Here is a tiny trained network, its code and every weight. The questions are about switching its units off for an input and a class, where a switched-off unit gives its printed mean instead of its output.

import numpy as np


def w(rows, s, z=0):
    codes = np.array(rows[::2]) - 128.0
    scale = np.full(codes.shape[1], s)
    scale[-1] = z or s
    return codes * scale


def f(y):
    return y / 2 * (1 + np.tanh(0.7978845608 * (y + 0.044715 * y**3)))


def log_softmax(a):
    a = a - a.max(-1, keepdims=True)
    return a - np.log(np.exp(a).sum(-1, keepdims=True))


def net(x, mask):
    res = np.array(x, float).reshape(1, 6) / 4 @ E
    y = f(res @ A[0][:, :-1].T + A[0][:, -1])
    res = res + np.where(mask, y, B[0][:, -1]) @ B[0][:, :-1]
    return log_softmax(res[-1] @ U[:, :-1].T + U[:, -1])


A, B = {}, {}
E = w([
[105,87,157,103,125,106,163,64],'x0',
[160,81,148,175,166,137,148,107],'x1',
[120,95,149,87,65,183,189,153],'x2',
[102,115,156,171,134,49,251,139],'x3',
[80,150,95,189,78,164,161,70],'x4',
[107,104,102,151,93,105,68,159],'x5',
],0.012)
A[0] = w([
[120,161,113,115,180,135,109,157,33],'n1',
[104,141,80,205,92,151,109,89,31],'n2',
[188,106,168,89,185,124,205,220,250],'n3',
[150,122,104,100,128,206,69,105,230],'n4',
[116,113,158,84,70,155,159,136,78],'n5',
[141,96,160,167,215,83,152,78,22],'n6',
[153,86,148,200,233,33,169,65,200],'n7',
[122,203,107,247,128,201,130,92,231],'n8',
[147,163,145,102,170,226,168,156,253],'n9',
[180,106,170,163,207,58,144,214,193],'n10',
[172,78,133,170,158,189,57,62,242],'n11',
[145,148,126,119,157,163,62,105,211],'n12',
[179,196,120,104,122,210,174,174,106],'n13',
[155,145,125,161,186,95,55,190,190],'n14',
],0.013,0.0028)
B[0] = w([
[166,140,114,103,122,124,82,139,157],'n1',
[117,142,99,131,127,113,219,152,179],'n2',
[116,149,130,164,125,170,248,123,233],'n3',
[141,138,185,150,183,143,110,124,231],'n4',
[89,121,122,176,148,124,82,129,175],'n5',
[155,167,171,86,91,185,147,134,195],'n6',
[154,138,187,143,139,202,182,158,253],'n7',
[124,115,70,115,129,82,250,110,217],'n8',
[124,109,144,163,175,127,131,164,196],'n9',
[94,125,51,149,200,67,164,123,232],'n10',
[37,115,160,177,143,153,76,149,219],'n11',
[127,113,167,149,93,159,59,143,209],'n12',
[150,120,148,126,218,139,89,128,197],'n13',
[185,101,96,86,169,88,62,106,227],'n14',
],0.017,0.015)
U = w([
[39,78,128,105,63,106,73,95,75],'0',
[128,165,212,123,154,221,195,168,174],'1',
[114,66,125,126,204,101,36,151,213],'2',
[233,143,163,3,128,120,27,128,2],'3',
[119,132,14,83,126,51,187,116,142],'4',
],0.0072,0.0043)

Each question gives the input, the list of numbers given to net, and the class t.
The units are the neurons (one row each of A and B). Each row of codes is followed by its name. A weight is (code - 128) times the scale printed after its matrix; where a second scale follows, it is the last column's (A, B and U).
mask holds one flag per neuron, in row order. A switched-off neuron (its flag False) gives its mean, the last column of its row in B, instead of its output. The means were averaged over made-up inputs and are rounded, as every weight is.
A unit's drop is (log p(t) with every unit on - log p(t) with that unit switched off) / (log p(t) with every unit on - log p(t) with every unit switched off).
The circuit of an input: a set's keep is (log p(t) with only the set's units on - log p(t) with every unit switched off) / (log p(t) with every unit on - log p(t) with every unit switched off). Starting from the 12 units with the biggest drops (on a tie, the unit counted first), units are removed one at a time, each time the one whose removal leaves the highest keep (on an exact tie, the one counted first), for as long as the keep stays at least 0.8.
units of the circuit, in order: the units of the circuit, biggest drop first
k most important neurons: the k neurons with the biggest drops, biggest first
drop of u: that unit's drop, to one decimal
input [-8,0,-6,7,-4,-2], class 4: units of the circuit, in order	n10
input [-7,-3,5,-8,5,-2], class 2: 4 most important neurons	n7; n3; n13; n6
input [-1,-5,-4,-2,-8,7], class 3: 2 most important neurons	n14; n11
input [3,-6,7,-5,-4,-2], class 2: 3 most important neurons	n7; n5; n6
input [1,-6,-5,0,1,0], class 3: 2 most important neurons	n10; n3
input [-2,2,3,-2,5,0], class 4: units of the circuit, in order	n7; n8
input [-5,-8,0,-8,4,-1], class 2: 2 most important neurons	n7; n3
input [0,-7,-2,0,2,-3], class 4: 2 most important neurons	n7; n11
input [-6,-6,7,6,-3,6], class 4: 2 most important neurons	n7; n4
input [-1,-8,5,-5,-1,1], class 2: drop of n3	0.1
input [3,-8,5,7,5,2], class 0: drop of n9	0.0
input [8,-6,5,1,-5,7], class 0: drop of n14	0.1
input [3,-8,0,-7,-8,-3], class 3: drop of n10	0.4
input [-4,0,-7,-7,-4,-7], class 2: most important neuron	n11
